Below are the code and all the weights of a small trained network. Each question names an input and a class and asks about switching units off, where a switched-off unit gives its printed mean instead of its output.

import numpy as np


def w(rows, s, z=0):
    codes = np.array(rows[::2]) - 128.0
    scale = np.full(codes.shape[1], s)
    scale[-1] = z or s
    return codes * scale


def f(y):
    return y / 2 * (1 + np.tanh(0.7978845608 * (y + 0.044715 * y**3)))


def log_softmax(a):
    a = a - a.max(-1, keepdims=True)
    return a - np.log(np.exp(a).sum(-1, keepdims=True))


def net(x, mask):
    res = np.array(x, float).reshape(1, 6) / 4 @ E
    y = f(res @ A[0][:, :-1].T + A[0][:, -1])
    res = res + np.where(mask, y, B[0][:, -1]) @ B[0][:, :-1]
    return log_softmax(res[-1] @ U[:, :-1].T + U[:, -1])


A, B = {}, {}
E = w([
[140,130,138,218,133,152,187],'x0',
[6,109,145,142,242,41,185],'x1',
[137,46,167,62,112,157,195],'x2',
[217,132,92,128,198,164,191],'x3',
[143,103,104,150,75,92,193],'x4',
[76,224,12,134,134,154,215],'x5',
],0.011)
A[0] = w([
[168,168,137,88,66,125,79,220],'n1',
[138,166,174,139,154,184,93,175],'n2',
[203,28,209,156,79,117,118,142],'n3',
[229,179,131,92,75,188,40,208],'n4',
[163,136,136,227,253,122,86,170],'n5',
[142,82,156,238,71,144,174,255],'n6',
[165,209,1,99,160,207,107,214],'n7',
[150,76,209,65,84,173,69,86],'n8',
[117,93,95,145,170,118,241,213],'n9',
[94,67,202,44,152,29,124,207],'n10',
],0.0094,0.0058)
B[0] = w([
[131,71,55,128,96,146,48,201],'n1',
[163,132,123,217,126,186,71,163],'n2',
[212,148,159,41,124,108,79,223],'n3',
[121,62,70,140,81,172,107,250],'n4',
[147,143,168,203,118,113,125,199],'n5',
[158,197,154,87,48,94,139,204],'n6',
[126,99,98,185,155,135,158,225],'n7',
[206,94,143,118,157,194,94,209],'n8',
[131,161,143,88,158,99,186,228],'n9',
[70,86,251,121,193,68,96,231],'n10',
],0.012,0.016)
U = w([
[164,166,103,118,191,146,248,231],'0',
[48,201,36,123,111,104,50,41],'1',
[61,92,182,106,191,29,86,90],'2',
[24,173,132,78,86,87,171,245],'3',
[155,75,157,83,177,207,67,10],'4',
[193,119,115,58,62,113,71,26],'5',
[156,176,134,203,142,163,104,154],'6',
[106,63,35,129,70,171,72,197],'7',
],0.012,0.0012)

Each question gives the input, the list of numbers given to net, and the class t.
The units are the neurons (one row each of A and B). Each row of codes is followed by its name. A weight is (code - 128) times the scale printed after its matrix; where a second scale follows, it is the last column's (A, B and U).
mask holds one flag per neuron, in row order. A switched-off neuron (its flag False) gives its mean, the last column of its row in B, instead of its output. The means were averaged over made-up inputs and are rounded, as every weight is.
A unit's drop is (log p(t) with every unit on - log p(t) with that unit switched off) / (log p(t) with every unit on - log p(t) with every unit switched off).
The circuit of an input: a set's keep is (log p(t) with only the set's units on - log p(t) with every unit switched off) / (log p(t) with every unit on - log p(t) with every unit switched off). Starting from all 10 units, units are removed one at a time, each time the one whose removal leaves the highest keep (on an exact tie, the one counted first), for as long as the keep stays at least 0.8.
circuit, biggest first: the units of the circuit, biggest drop first
top k neurons: the k neurons with the biggest drops, biggest first
drop when u is switched off: that unit's drop, to one decimal
input [7,-5,6,2,-6,-7], class 5: circuit, biggest first -> (n3)
input [-4,7,-5,-1,3,6], class 0: circuit, biggest first -> (n10, n1)
input [-1,2,-3,-3,-2,4], class 1: circuit, biggest first -> (n10, n8)
input [0,3,-2,3,-5,-1], class 6: circuit, biggest first -> (n5, n3)
input [-4,-5,-5,-3,-4,-8], class 4: top 3 neurons -> (n8, n3, n6)
input [-7,-3,6,-8,3,3], class 4: circuit, biggest first -> (n8, n6)
input [-4,-5,7,-2,2,-5], class 4: top 2 neurons -> (n8, n10)
input [6,2,1,6,3,-4], class 0: top 3 neurons -> (n1, n9, n4)
input [-4,-1,3,-6,-1,6], class 1: top 3 neurons -> (n4, n8, n10)
input [-6,2,1,-8,6,7], class 3: top 2 neurons -> (n8, n3)
input [-8,-4,6,5,4,-8], class 4: top 2 neurons -> (n8, n10)
input [0,1,4,-2,2,-2], class 2: top 2 neurons -> (n10, n4)
input [1,-3,1,7,-7,5], class 0: top 2 neurons -> (n1, n7)
input [-4,-7,-6,-5,-7,-5], class 7: circuit, biggest first -> (n4)
input [-5,-4,-1,6,7,6], class 7: top 3 neurons -> (n4, n10, n1)
input [8,5,-1,6,-1,-2], class 0: top 2 neurons -> (n9, n10)
input [4,2,2,-1,-7,5], class 0: drop when n10 is switched off -> 0.1
input [-6,5,3,4,-3,-7], class 2: drop when n10 is switched off -> 3.4
input [8,-8,0,5,-5,6], class 7: drop when n4 is switched off -> 0.5
input [7,-8,-2,-4,1,1], class 7: circuit, biggest first -> (n4)
input [4,-1,-3,-3,-6,1], class 6: drop when n2 is switched off -> 0.2
